Below is a small trained network, with its code and all its weights. Each question gives an input and a class and asks what happens when units are switched off, that is, made to give their printed mean instead of their output.

import numpy as np


def w(rows, s, z=0):
    codes = np.array(rows[::2]) - 128.0
    scale = np.full(codes.shape[1], s)
    scale[-1] = z or s
    return codes * scale


def f(y):
    return np.maximum(y, 0)


def log_softmax(a):
    a = a - a.max(-1, keepdims=True)
    return a - np.log(np.exp(a).sum(-1, keepdims=True))


def net(x, mask):
    res = np.array(x, float).reshape(1, 5) / 4 @ E
    y = f(res @ A[0][:, :-1].T + A[0][:, -1])
    res = res + np.where(mask, y, B[0][:, -1]) @ B[0][:, :-1]
    return log_softmax(res[-1] @ U[:, :-1].T + U[:, -1])


A, B = {}, {}
E = w([
[71,30,122],'x0',
[73,173,254],'x1',
[128,126,126],'x2',
[126,130,129],'x3',
[58,168,53],'x4',
],0.011)
A[0] = w([
[118,89,186,162],'N0',
[96,65,137,207],'N1',
[21,171,140,79],'N2',
[180,198,131,254],'N3',
[95,129,74,164],'N4',
[169,226,48,250],'N5',
[251,40,96,168],'N6',
[123,180,74,202],'N7',
[117,185,120,138],'N8',
[104,147,64,124],'N9',
],0.013,0.0052)
B[0] = w([
[61,150,172,183],'N0',
[28,140,114,187],'N1',
[136,224,47,198],'N2',
[254,144,189,221],'N3',
[107,72,104,181],'N4',
[199,115,117,246],'N5',
[92,212,41,240],'N6',
[184,106,107,195],'N7',
[161,128,105,171],'N8',
[165,38,155,178],'N9',
],0.0099,0.013)
U = w([
[196,231,86,124],'0',
[60,201,61,138],'1',
[185,161,230,208],'2',
[57,133,207,61],'3',
[217,80,99,3],'4',
[114,4,83,212],'5',
],0.012,0.0014)

Each question gives the input, the list of numbers given to net, and the class t.
The units are the neurons (one row each of A and B). Each row of codes is followed by its name. A weight is (code - 128) times the scale printed after its matrix; where a second scale follows, it is the last column's (A, B and U).
mask holds one flag per neuron, in row order. A switched-off neuron (its flag False) gives its mean, the last column of its row in B, instead of its output. The means were averaged over made-up inputs and are rounded, as every weight is.
A unit's drop is (log p(t) with every unit on - log p(t) with that unit switched off) / (log p(t) with every unit on - log p(t) with every unit switched off).
The circuit of an input: a set's keep is (log p(t) with only the set's units on - log p(t) with every unit switched off) / (log p(t) with every unit on - log p(t) with every unit switched off). Starting from all 10 units, units are removed one at a time, each time the one whose removal leaves the highest keep (on an exact tie, the one counted first), for as long as the keep stays at least 0.8.
units of the circuit, in order: the units of the circuit, biggest drop first
unit that matters most: the unit with the biggest drop
top k neurons: the k neurons with the biggest drops, biggest first
drop of u: that unit's drop, to one decimal
input [1,-7,3,6,-1], class 1: top 2 neurons : (N6; N3)
input [1,-5,3,-8,3], class 5: units of the circuit, in order : (N3; N9)
input [-2,1,0,-2,-3], class 2: units of the circuit, in order : (N2; N6)
input [-4,3,-7,-2,0], class 2: units of the circuit, in order : (N6)
input [3,-1,0,-1,-1], class 1: units of the circuit, in order : (N3; N5)
input [-2,-6,7,-7,1], class 4: units of the circuit, in order : (N2; N9)
input [7,-2,-2,-1,8], class 5: top 3 neurons : (N9; N6; N4)
input [-6,3,-7,6,-1], class 2: top 3 neurons : (N6; N2; N3)
input [2,-5,-8,-4,7], class 5: top 2 neurons : (N3; N4)
input [4,-8,-2,8,1], class 5: top 3 neurons : (N9; N2; N4)
input [4,-7,8,0,2], class 5: top 2 neurons : (N9; N2)
input [8,0,-5,8,0], class 1: top 2 neurons : (N1; N9)
input [1,-8,-1,-5,6], class 5: top 2 neurons : (N3; N4)
input [8,1,5,0,-4], class 3: unit that matters most : N2
input [1,-7,-3,1,6], class 5: top 2 neurons : (N3; N4)
input [7,2,3,-1,-6], class 3: top 2 neurons : (N2; N0)
input [1,-1,1,-4,-1], class 1: top 2 neurons : (N3; N5)
input [7,7,-6,-1,-3], class 3: top 2 neurons : (N6; N0)
input [5,-5,-2,-7,-2], class 1: drop of N6 : 0.5
input [7,-5,8,4,-6], class 1: units of the circuit, in order : (N6)
input [7,-8,0,2,-4], class 1: drop of N6 : 0.7
input [-2,-8,-4,-4,2], class 4: drop of N9 : 0.4
